Below are the code and all the weights of a small trained network. Each question names an input and a class and asks about switching units off, where a switched-off unit gives its printed mean instead of its output.

import numpy as np


def w(rows, s, z=0):
    codes = np.array(rows[::2]) - 128.0
    scale = np.full(codes.shape[1], s)
    scale[-1] = z or s
    return codes * scale


def norm(h):
    return h / np.sqrt((h * h).mean(-1, keepdims=True) + 1e-5)


def f(y):
    return np.maximum(y, 0)


def log_softmax(a):
    a = a - a.max(-1, keepdims=True)
    return a - np.log(np.exp(a).sum(-1, keepdims=True))


def net(x, mask):
    res = np.array(x, float).reshape(1, 7) / 4 @ E
    u = 0
    for l in range(4):
        y = f(norm(res) @ A[l][:, :-1].T + A[l][:, -1])
        res = res + np.where(mask[u : u + 5], y, B[l][:, -1]) @ B[l][:, :-1]
        u += 5
    return log_softmax(norm(res)[-1] @ U[:, :-1].T + U[:, -1])


A, B = {}, {}
E = w([
[129,127,119,128,128,125,120,135,138,127,129,138],'x0',
[131,122,132,134,124,129,127,126,122,126,125,128],'x1',
[146,167,110,115,113,58,169,213,2,91,78,161],'x2',
[116,119,129,125,129,130,127,137,125,131,130,128],'x3',
[151,84,59,96,157,88,144,151,97,72,76,64],'x4',
[147,131,128,63,37,145,124,129,128,164,134,134],'x5',
[123,127,123,127,131,134,123,138,126,131,134,131],'x6',
],0.0046)
A[0] = w([
[138,173,156,140,161,91,113,169,107,105,93,164,100],'L0N1',
[146,131,110,97,137,91,141,175,82,87,82,112,93],'L0N2',
[175,78,70,5,36,177,100,106,157,128,108,64,2],'L0N3',
[174,60,58,27,68,159,121,126,147,114,86,40,48],'L0N4',
[132,32,48,136,159,111,170,96,148,103,153,58,67],'L0N5',
],0.0028,0.0044)
B[0] = w([
[106,137,120,161,124,128,153,118,112,132,164,137,210],'L0N1',
[134,117,98,138,90,179,127,115,105,135,169,158,253],'L0N2',
[75,57,115,214,172,8,254,66,187,204,237,106,206],'L0N3',
[108,93,109,149,140,84,160,88,167,169,173,87,237],'L0N4',
[156,136,160,92,143,154,99,130,147,118,87,111,224],'L0N5',
],0.0051,0.002)
A[1] = w([
[93,140,227,180,133,184,46,69,220,176,165,132,231],'L1N1',
[144,187,136,160,110,104,174,157,96,150,166,199,2],'L1N2',
[172,78,91,69,157,237,62,80,198,97,101,71,126],'L1N3',
[143,109,110,57,3,128,153,127,127,168,162,147,131],'L1N4',
[106,123,125,164,194,115,150,114,142,114,127,105,33],'L1N5',
],0.0034,0.00078)
B[1] = w([
[166,59,3,137,132,120,250,118,71,70,167,146,254],'L1N1',
[41,177,178,126,159,114,87,117,133,118,78,93,181],'L1N2',
[42,242,242,111,114,78,64,223,98,110,55,157,196],'L1N3',
[141,152,148,43,85,157,33,128,127,99,62,82,185],'L1N4',
[152,103,160,66,99,128,112,80,157,232,137,126,165],'L1N5',
],0.0032,0.0054)
A[2] = w([
[145,105,127,163,146,147,144,102,164,167,180,134,113],'L2N1',
[148,109,151,129,104,216,106,75,197,149,174,142,91],'L2N2',
[182,136,102,132,140,118,119,202,59,85,75,149,106],'L2N3',
[140,126,152,111,177,170,4,139,193,74,61,76,3],'L2N4',
[116,125,182,85,157,92,59,122,192,173,92,51,122],'L2N5',
],0.0045,0.0023)
B[2] = w([
[140,92,114,122,154,60,120,135,154,112,103,97,217],'L2N1',
[159,117,69,109,124,83,149,174,63,114,93,73,230],'L2N2',
[121,87,130,145,152,170,128,49,254,160,191,114,255],'L2N3',
[60,177,183,89,105,177,61,137,89,81,75,119,181],'L2N4',
[42,136,183,151,221,99,124,99,111,20,106,157,207],'L2N5',
],0.0051,0.0037)
A[3] = w([
[151,174,219,100,54,124,88,169,111,192,106,173,7],'L3N1',
[77,184,247,191,168,113,90,147,113,130,130,154,71],'L3N2',
[95,191,213,237,160,113,131,138,132,165,154,186,2],'L3N3',
[178,84,87,32,2,82,125,143,135,159,112,63,5],'L3N4',
[141,189,195,107,44,148,115,141,119,171,145,184,39],'L3N5',
],0.004,0.0012)
B[3] = w([
[71,22,152,245,245,70,159,73,203,38,117,41,166],'L3N1',
[201,140,107,51,59,191,91,144,98,177,125,216,213],'L3N2',
[234,125,36,30,8,190,117,176,123,199,141,84,196],'L3N3',
[179,230,162,137,76,224,75,191,78,204,138,254,253],'L3N4',
[70,126,180,147,212,84,92,107,157,62,68,68,172],'L3N5',
],0.0037,0.0043)
U = w([
[130,39,80,179,179,62,204,95,168,123,180,84,254],'0',
[197,170,99,84,19,188,110,163,94,175,137,171,51],'1',
[59,175,254,123,158,122,58,126,124,64,52,127,79],'2',
],0.0074,0.00073)

Each question gives the input, the list of numbers given to net, and the class t.
The units are the neurons (one row each of A and B). Each row of codes is followed by its name. A weight is (code - 128) times the scale printed after its matrix; where a second scale follows, it is the last column's (A, B and U).
mask holds one flag per neuron, layer by layer. A switched-off neuron (its flag False) gives its mean, the last column of its row in B, instead of its output. The means were averaged over made-up inputs and are rounded, as every weight is.
A unit's drop is (log p(t) with every unit on - log p(t) with that unit switched off) / (log p(t) with every unit on - log p(t) with every unit switched off).
The circuit of an input: a set's keep is (log p(t) with only the set's units on - log p(t) with every unit switched off) / (log p(t) with every unit on - log p(t) with every unit switched off). Starting from the 12 units with the biggest drops (on a tie, the unit counted first), units are removed one at a time, each time the one whose removal leaves the highest keep (on an exact tie, the one counted first), for as long as the keep stays at least 0.8.
circuit, biggest first: the units of the circuit, biggest drop first
k most important neurons: the k neurons with the biggest drops, biggest first
k most important neurons of layer l: the k neurons of layer l with the biggest drops, biggest first
drop of u: that unit's drop, to one decimal
input [3,2,5,-4,3,-1,4], class 0: most important neuron of layer 2	(L2N3)
input [0,1,8,-4,-5,3,2], class 2: 2 most important neurons	(L3N1 L3N5)
input [-1,-1,1,3,-2,-8,-2], class 1: circuit, biggest first	(L3N3 L3N2)
input [0,-3,-5,-2,-7,0,-2], class 0: 2 most important neurons	(L3N2 L1N4)
input [8,1,0,3,6,8,-3], class 0: 3 most important neurons	(L0N3 L0N4 L3N2)
input [7,-6,-4,-5,-6,0,-5], class 0: 3 most important neurons	(L1N1 L3N2 L1N4)
input [7,4,4,5,1,-2,2], class 0: 4 most important neurons	(L1N3 L2N3 L3N4 L3N2)
input [-3,-8,1,-7,-8,5,1], class 2: 2 most important neurons	(L3N5 L3N1)
input [5,-8,0,4,-5,-4,2], class 0: 2 most important neurons	(L1N1 L1N3)
input [2,0,8,-3,-3,8,8], class 2: 2 most important neurons	(L3N1 L3N5)
input [-2,-3,0,-6,-6,-1,-6], class 0: 3 most important neurons	(L1N1 L1N3 L3N4)
input [1,6,3,-3,-6,1,8], class 2: 3 most important neurons of layer 3	(L3N5 L3N1 L3N4)
input [8,7,0,-3,5,4,0], class 0: 2 most important neurons	(L0N3 L0N4)
input [1,0,0,2,3,2,-2], class 0: circuit, biggest first	(L0N3)
input [-8,7,4,-1,-7,-6,-1], class 1: drop of L3N3	0.1
input [-5,-6,3,8,-1,5,-1], class 2: drop of L1N1	0.3
input [8,1,-6,8,4,-1,3], class 2: drop of L1N3	0.7
